[  4 -30  -1   0  14   5   8 -28  -5 -19   1   7   4   6   5   0   3  -1
  -1 -21  23  11 -56  -3  13 -18  16  14  11  -6 -10   5  97 -23   4   3
  -1  -7  24  39  -7   0  22  -4   7  -7 -27  -4  -2  -4  -6   3   0  10
  13 -24 -15] => C
[ -3 -21   5  -2  30   5  -2 -39  -6 -23  -8  17 -10  -6   3   7  -1  15
  -5  -3  36  16 -40  12  11  -7  11  10   0  -1   6  10  97 -31 -18   5
  -3 -19  11  54 -16  10  17  12  -6 -12 -36 -19  -1  -4 -18  -1 -21  -2
  14 -42   1] => C
[ -1  -1  17  -3  21   5  -6 -12  -4  -6   6   5   0  -9   7   2  14  13
 -11   7   3  -1   6  -4  15  -3   8   4  -8  -1   7   0  44 -22 -17   1
  24   6  -8  28 -10  -7   0   0  12   6 -20   3 -12  -1 -10  -1  -1   5
  24 -17   9] => G
[  4 -24   2  -1   4   9  10 -16 -25  -3   4   2  20  17   1 -11  -5   7
  14 -20   6   6 -49  -4  21 -23  14   5  10  -2 -10   8  20 -15   5   3
  12  -5  15  15   0  -9  14  -5   9  -5 -19  -4   2  -5 -14   3  -4   9
  11   2  -9] => G
[ -6  -2  -9  -3  34 -10   7 -23   9 -15 -14  26  -3 -33   0  -3  10  -2
 -21   1  35   7  22  19 -27  14 -12  18 -12  -9  -1   4  97 -12 -11  23
 -46 -27  36  58 -18   9   4  29 -14  -2 -20 -28  13  12 -15   1   5 -11
   7 -15  -3] => M
[ -9   2   6  -2  12   5   0 -11  11 -10  -6   2  -4 -18  10   2   3   0
 -15  15  12  -3  55   9 -15 -11 -13  10  -6  12   0  -2  40  -3  -4  -3
 -19 -10  14  31  -3   9  -7  12   1  -3 -10  -9  -2   8 -11  -9   0   5
   1   6   8] => Z
[ -8 -13  -5  14   8  -1  -1 -26   4 -21 -14   4   2 -14   4 -10   8  -4
 -16  10   8  12  13  -2   0 -10  -8  12   6  -7  -4  -2  74   4 -10  10
 -31 -23  42  32 -12   2   2  10  -9  -8 -11 -25  -5  -1  -5  -9  -3  10
   8   4  -3] => L
[ -1 -16  13  -1  13   8   1 -15  -8 -11  -6  10  11   6   5   7   0   6
   4  -7  11   9 -40  -9   8 -20  10   7   2 -13 -30   7  86 -32  -9   2
   9  -8   7  24  -9   0  22   3  27 -13 -25  -7  -5  -2  -4   0  -8   5
   9 -28 -10] => X
[ -3  -3  16  -3  26  11   3   2  -1  -1   9   3   3  15  10  -1   3   5
 -17  -1  29  12 -12   3  14 -11  12  17 -13  -6   5   6  72  -5  -2  -7
  11  -3  -1  36  -5  -1   8   4   9  -3 -28  -2  -8  -5   6  -2  -6   3
   7 -14 -12] => X
[-11 -16  -5  -6   1  -4   7 -20  10 -14  -7   3  -1 -15   6  -5  -8   1
 -18   1  13  18   7   1  -6 -10   2  25   5   2  -8   8  85  -5  -5   3
 -22 -19  35  40  -3 -13   4  14  -7 -10  -7 -22  -2   4 -12 -13 -17  14
   8  -2  -9] => L
[-11  39  21   6  24  -5   5 -16  21 -12  -7  10 -18 -28  -2   0  -1  -2
 -27  75  -6   8  97   6 -39  33 -28  -5 -21   9  13  -4  96 -11 -41  10
 -23   5 -30  24 -28  17 -20  13 -12  28   9  -7  -1  15   7 -21   6  -6
  -9   3   6] => Z
[  0  -5  -9   0   4  -5  -1 -13   3 -13  -1  -4   1   2  11 -17   0  -4
   2  18  -7   5  34  -2 -14 -12 -15  11   2  -1 -14   6  36   1   0   1
 -26 -15  26  35 -13  -2  -7  10  -2  -2  -3 -11   8   3   0 -15  -2  11
   5  19   4] => Z
[ -3  -2  -4  -6  13  -2   4  -4  22 -18  -6   5   0 -13  12   1   1   4
 -13   8   6   9  42   6 -19 -11 -16  11  -5   1 -11   4  66  -2  -6   1
 -30 -15  30  35  -4   3  -9  21   1   3 -26 -11  -3   2  -2 -11   4  19
   5  12  -5] => Z
[ -4 -12  -5  -4   0 -16  -4  -9   8 -11  -1  -5  -5  -6  -9   2  14  -3
   5  10  -6   6  37  -2  -5  -9 -11  10  -4   0  -9   0  25   5   7  10
 -31 -16  24  20  -7   1  -5  10  -3  -5  -1  -6   2   4  -2  -6  -8   9
   4  18  -4] => Z
[ -3  -6   3   2  18   3  -3  -1  -7  -8  -6   3   0   4  -3   3   6   0
   1   8  12   9 -11  -5   1 -33   4   7   8   2  -1   6  81 -30  -6   8
  -8  -8   7  24 -10   0  11  11   1   1 -15 -16  10   3   4   0  -5   2
   6 -21 -21] => N
[  2 -34  -2   4  19   5  -2 -39 -19  -4  -9  10   4  12   3   1   6   1
   5 -12  15  14 -58 -10  18 -13  14   8  15  -2  -4   3  91 -21   1   3
   8 -15  20  32  -6  -4  19   0  -1  -6 -17 -10  -1  -7 -11   1  -7   6
  16 -35  -6] => C
[-10   3   6  -1   9 -11   7  12  16 -10 -11  -2  -6  -9  -1   1   2  -2
 -13   8   6  10  50  14  -5  -5 -11   6  -2  -1  -9   6  25  -2  -9  12
 -25  -2  18  21  -5   4  -8   5  -4  -1  -5  -5  -1   4  12  -5  -1  15
   5  16   7] => M
[ -5 -10 -10  -5   1  -7   2 -12   5   0  -7  -1  -4   0   7   4   1 -14
   7   7  -3   7  19  -3 -12 -21 -14  19  12   7 -11   1  43  -7   5   1
 -22 -19  31  18  -5   0  -4  14  -5 -17  -4 -19  -2  16  -6 -15  -4  12
  -8   8  -4] => F
[  1 -13   7  -3   7   3  -8 -14  -4 -10   5   8   9  12  -1   1   3  -1
   1 -12  15   5 -45  -2  13 -13  21   6   3  -7  -4  10  92 -23  -2   3
   7  -4  23  32  -3  -4  14   3   4  -3 -26  -5 -10  -4  -1  -2  -2   8
  10 -21  -8] => X
